Below is a small trained network, with its code and all its weights. Each question gives an input and a class and asks what happens when units are switched off, that is, made to give their printed mean instead of their output.

import numpy as np


def w(rows, s, z=0):
    codes = np.array(rows[::2]) - 128.0
    scale = np.full(codes.shape[1], s)
    scale[-1] = z or s
    return codes * scale


def f(y):
    return np.maximum(y, 0)


def log_softmax(a):
    a = a - a.max(-1, keepdims=True)
    return a - np.log(np.exp(a).sum(-1, keepdims=True))


def net(x, mask):
    res = np.array(x, float).reshape(1, 4) / 4 @ E
    y = f(res @ A[0][:, :-1].T + A[0][:, -1])
    res = res + np.where(mask, y, B[0][:, -1]) @ B[0][:, :-1]
    return log_softmax(res[-1] @ U[:, :-1].T + U[:, -1])


A, B = {}, {}
E = w([
[10,91,193,105,145],'x0',
[134,117,120,151,147],'x1',
[107,89,56,49,150],'x2',
[170,125,182,99,191],'x3',
],0.012)
A[0] = w([
[157,161,113,108,87,185],'n0',
[3,99,119,173,156,88],'n1',
[77,98,105,164,51,196],'n2',
[150,140,135,239,132,172],'n3',
[114,72,65,122,174,87],'n4',
[201,130,111,148,151,75],'n5',
[199,153,84,170,138,251],'n6',
[121,106,91,90,96,120],'n7',
[73,94,182,108,168,161],'n8',
[103,90,83,157,113,62],'n9',
[102,164,172,200,88,48],'n10',
[84,145,97,177,32,215],'n11',
[97,127,177,140,131,122],'n12',
[181,178,156,231,122,67],'n13',
[120,129,97,97,210,124],'n14',
[63,100,185,149,139,128],'n15',
[196,76,210,114,172,135],'n16',
[78,167,141,144,162,26],'n17',
[81,92,98,214,20,103],'n18',
[167,117,100,154,85,134],'n19',
[112,129,186,179,128,90],'n20',
[182,148,94,145,117,96],'n21',
[136,158,152,45,192,124],'n22',
[102,134,199,175,90,107],'n23',
[150,162,189,136,116,88],'n24',
[77,131,45,166,76,150],'n25',
[4,67,109,128,134,179],'n26',
[224,93,161,112,215,144],'n27',
[35,42,121,140,155,62],'n28',
],0.011,0.0032)
B[0] = w([
[149,144,188,161,76,179],'n0',
[168,150,127,150,86,216],'n1',
[196,118,211,186,218,196],'n2',
[91,97,106,53,76,204],'n3',
[26,119,41,59,73,182],'n4',
[179,164,121,209,74,191],'n5',
[95,70,171,166,30,237],'n6',
[107,153,121,104,143,172],'n7',
[214,93,102,208,84,213],'n8',
[59,239,130,156,219,156],'n9',
[74,190,88,59,102,180],'n10',
[99,50,160,153,210,209],'n11',
[159,98,67,138,63,170],'n12',
[57,241,84,130,107,218],'n13',
[19,129,83,125,89,178],'n14',
[179,146,101,163,48,201],'n15',
[94,152,224,228,254,200],'n16',
[168,153,96,143,126,149],'n17',
[88,145,159,142,197,203],'n18',
[216,135,139,163,106,182],'n19',
[86,193,105,72,39,171],'n20',
[155,105,131,104,67,190],'n21',
[54,120,143,174,164,188],'n22',
[113,103,56,115,123,183],'n23',
[57,173,92,101,105,169],'n24',
[65,151,203,216,202,204],'n25',
[148,75,72,154,74,247],'n26',
[60,147,171,186,101,218],'n27',
[223,175,83,160,131,214],'n28',
],0.0053,0.011)
U = w([
[185,107,90,174,38,64],'0',
[27,138,158,185,177,98],'1',
[57,126,103,148,84,253],'2',
[14,227,2,72,93,37],'3',
[205,48,173,117,142,169],'4',
],0.0096,0.0042)

Each question gives the input, the list of numbers given to net, and the class t.
The units are the neurons (one row each of A and B). Each row of codes is followed by its name. A weight is (code - 128) times the scale printed after its matrix; where a second scale follows, it is the last column's (A, B and U).
mask holds one flag per neuron, in row order. A switched-off neuron (its flag False) gives its mean, the last column of its row in B, instead of its output. The means were averaged over made-up inputs and are rounded, as every weight is.
A unit's drop is (log p(t) with every unit on - log p(t) with that unit switched off) / (log p(t) with every unit on - log p(t) with every unit switched off).
The circuit of an input: a set's keep is (log p(t) with only the set's units on - log p(t) with every unit switched off) / (log p(t) with every unit on - log p(t) with every unit switched off). Starting from the 12 units with the biggest drops (on a tie, the unit counted first), units are removed one at a time, each time the one whose removal leaves the highest keep (on an exact tie, the one counted first), for as long as the keep stays at least 0.8.
units of the circuit, in order: the units of the circuit, biggest drop first
unit that matters most: the unit with the biggest drop
top k neurons: the k neurons with the biggest drops, biggest first
input [1,6,-7,-5], class 3: units of the circuit, in order : n10; n13
input [8,2,-1,8], class 0: units of the circuit, in order : n8; n15
input [1,0,2,2], class 4: units of the circuit, in order : n13; n10
input [-4,5,4,8], class 1: units of the circuit, in order : n16; n27
input [8,0,4,-7], class 0: units of the circuit, in order : n26; n28; n8
input [2,5,-7,-4], class 3: unit that matters most : n10
input [5,7,-5,6], class 2: units of the circuit, in order : n20; n12
input [6,6,3,5], class 0: units of the circuit, in order : n8; n28; n15
input [6,4,-7,2], class 3: units of the circuit, in order : n10; n20; n23
input [6,-1,7,-7], class 1: top 3 neurons : n25; n2; n9
input [7,0,7,-7], class 0: units of the circuit, in order : n26; n28
input [0,2,-8,7], class 3: top 2 neurons : n13; n20
input [0,8,-8,-8], class 1: top 2 neurons : n11; n2
input [3,0,-8,7], class 3: unit that matters most : n20
input [-5,-6,-6,-5], class 2: top 3 neurons : n11; n6; n13
input [-6,-8,2,8], class 1: top 2 neurons : n16; n27
input [8,-7,-8,8], class 0: top 2 neurons : n8; n15
input [8,-1,6,-8], class 0: top 3 neurons : n26; n28; n1
input [6,1,4,6], class 0: top 2 neurons : n8; n28
input [4,3,-6,-3], class 3: top 2 neurons : n10; n20
input [8,5,3,6], class 0: unit that matters most : n8
